Here is a tiny trained network, its code and every weight. The questions are about switching its units off for an input and a class, where a switched-off unit gives its printed mean instead of its output.

import numpy as np


def w(rows, s, z=0):
    codes = np.array(rows[::2]) - 128.0
    scale = np.full(codes.shape[1], s)
    scale[-1] = z or s
    return codes * scale


def norm(h):
    return h / np.sqrt((h * h).mean(-1, keepdims=True) + 1e-5)


def f(y):
    return y / 2 * (1 + np.tanh(0.7978845608 * (y + 0.044715 * y**3)))


def log_softmax(a):
    a = a - a.max(-1, keepdims=True)
    return a - np.log(np.exp(a).sum(-1, keepdims=True))


def net(x, mask):
    res = np.array(x, float).reshape(1, 3) / 4 @ E
    u = 0
    for l in range(3):
        y = f(norm(res) @ A[l][:, :-1].T + A[l][:, -1])
        res = res + np.where(mask[u : u + 8], y, B[l][:, -1]) @ B[l][:, :-1]
        u += 8
    return log_softmax(norm(res)[-1] @ U[:, :-1].T + U[:, -1])


A, B = {}, {}
E = w([
[194,138,68,183,112,176,255,68,228,112,124],'x0',
[164,120,138,140,125,187,164,205,110,117,158],'x1',
[234,133,122,112,146,132,119,115,104,124,141],'x2',
],0.013)
A[0] = w([
[103,122,122,133,127,122,196,55,182,128,131,122],'L0N0',
[73,127,132,127,133,131,130,139,129,128,137,113],'L0N1',
[106,126,135,129,129,117,125,96,122,126,131,18],'L0N2',
[153,123,121,135,134,156,250,129,182,126,136,96],'L0N3',
[123,135,120,134,126,127,181,67,175,129,123,86],'L0N4',
[142,126,124,124,131,138,192,158,170,130,130,3],'L0N5',
[91,130,120,136,128,115,167,30,156,128,124,54],'L0N6',
[16,135,120,124,132,126,131,166,124,131,122,85],'L0N7',
],0.023,0.0057)
B[0] = w([
[117,144,75,103,200,98,74,136,204,115,135,211],'L0N0',
[92,136,92,107,140,138,77,201,105,146,153,163],'L0N1',
[175,80,161,102,96,205,140,251,106,123,139,135],'L0N2',
[192,138,155,199,99,139,186,139,117,113,94,250],'L0N3',
[119,148,42,85,144,119,114,148,195,133,107,198],'L0N4',
[155,155,134,134,68,149,172,148,72,160,175,178],'L0N5',
[119,88,129,43,143,91,71,71,173,146,92,187],'L0N6',
[60,97,185,146,87,121,150,62,123,131,115,207],'L0N7',
],0.019,0.025)
A[1] = w([
[148,148,107,196,107,178,195,163,128,131,145,8],'L1N0',
[98,125,163,218,157,108,151,68,109,98,105,28],'L1N1',
[183,128,156,131,144,137,126,79,77,123,209,79],'L1N2',
[32,86,199,120,105,137,126,145,113,109,124,118],'L1N3',
[167,146,102,152,107,150,202,103,103,130,148,51],'L1N4',
[236,85,173,61,118,118,104,32,68,145,155,25],'L1N5',
[175,137,144,183,65,143,188,141,132,118,127,5],'L1N6',
[2,98,160,123,105,155,119,130,104,137,193,87],'L1N7',
],0.02,0.0016)
B[1] = w([
[136,111,127,167,131,177,151,106,47,167,106,196],'L1N0',
[126,162,102,104,145,88,72,130,153,152,107,159],'L1N1',
[121,137,75,144,191,149,111,110,148,114,156,152],'L1N2',
[77,96,174,99,59,127,130,50,107,129,173,246],'L1N3',
[118,137,127,145,108,131,157,123,65,142,87,182],'L1N4',
[181,140,140,133,144,145,138,188,139,95,180,173],'L1N5',
[105,117,138,174,136,131,148,133,46,164,80,200],'L1N6',
[136,73,228,98,3,107,104,108,130,137,184,252],'L1N7',
],0.022,0.023)
A[2] = w([
[103,223,113,102,114,80,142,118,143,101,124,31],'L2N0',
[142,147,129,146,70,145,182,130,150,110,148,89],'L2N1',
[250,171,156,140,92,133,175,189,105,130,132,158],'L2N2',
[58,122,191,144,103,103,87,105,75,148,122,164],'L2N3',
[113,124,144,157,189,124,95,123,95,121,184,216],'L2N4',
[70,136,116,157,146,188,115,160,121,135,215,5],'L2N5',
[165,148,172,176,103,129,223,160,122,100,136,87],'L2N6',
[23,106,182,126,113,105,109,110,73,123,129,205],'L2N7',
],0.019,0.002)
B[2] = w([
[77,45,113,103,150,192,144,175,154,103,123,143],'L2N0',
[44,106,104,112,247,119,84,3,37,173,145,160],'L2N1',
[65,121,139,135,144,157,102,149,71,140,127,222],'L2N2',
[204,121,174,114,83,100,151,97,141,97,169,249],'L2N3',
[82,165,135,127,128,102,123,117,160,100,148,147],'L2N4',
[117,137,157,121,155,81,113,146,128,106,127,146],'L2N5',
[126,164,123,147,101,132,115,168,106,124,94,192],'L2N6',
[199,140,171,124,70,130,194,121,166,99,197,249],'L2N7',
],0.02,0.018)
U = w([
[123,95,51,69,158,100,122,114,248,137,73,162],'0',
[131,130,91,189,128,161,184,145,50,177,54,176],'1',
[108,151,135,125,192,124,97,199,112,81,188,11],'2',
[111,73,204,87,37,101,135,86,130,133,178,224],'3',
],0.013,0.0012)

Each question gives the input, the list of numbers given to net, and the class t.
The units are the neurons (one row each of A and B). Each row of codes is followed by its name. A weight is (code - 128) times the scale printed after its matrix; where a second scale follows, it is the last column's (A, B and U).
mask holds one flag per neuron, layer by layer. A switched-off neuron (its flag False) gives its mean, the last column of its row in B, instead of its output. The means were averaged over made-up inputs and are rounded, as every weight is.
A unit's drop is (log p(t) with every unit on - log p(t) with that unit switched off) / (log p(t) with every unit on - log p(t) with every unit switched off).
most important unit: the unit with the biggest drop
top k neurons: the k neurons with the biggest drops, biggest first
k most important neurons of layer l: the k neurons of layer l with the biggest drops, biggest first
drop when u is switched off: that unit's drop, to one decimal
input [3,3,-3], class 1: most important unit	L0N3
input [2,1,-7], class 0: 4 most important neurons of layer 1	[L1N7, L1N3, L1N6, L1N0]
input [-3,-1,6], class 2: top 3 neurons	[L0N7, L0N3, L0N4]
input [2,-2,6], class 0: 3 most important neurons of layer 1	[L1N7, L1N0, L1N6]
input [-3,-6,4], class 2: top 2 neurons	[L0N7, L0N3]
input [8,3,-3], class 1: top 2 neurons	[L0N3, L0N5]
input [-7,3,8], class 2: 2 most important neurons of layer 0	[L0N7, L0N3]
input [-1,5,8], class 1: top 2 neurons	[L0N0, L0N6]
input [8,-3,6], class 0: top 2 neurons	[L0N0, L0N4]
input [-3,-1,3], class 2: 4 most important neurons of layer 0	[L0N7, L0N3, L0N1, L0N4]
input [-3,-5,3], class 2: top 3 neurons	[L0N7, L0N3, L0N1]
input [-2,2,4], class 2: top 3 neurons	[L0N7, L0N3, L0N4]
input [4,1,-2], class 1: 2 most important neurons of layer 0	[L0N3, L0N5]
input [-4,0,4], class 2: top 4 neurons	[L0N7, L0N3, L0N4, L0N0]
input [-8,7,8], class 2: top neuron	[L0N7]
input [-2,-4,8], class 2: top 2 neurons	[L0N3, L0N7]
input [-4,1,7], class 2: drop when L0N7 is switched off	0.7
input [3,1,1], class 1: drop when L0N3 is switched off	1.1
input [0,6,8], class 1: drop when L0N6 is switched off	0.0
input [5,-2,1], class 0: most important unit	L0N0
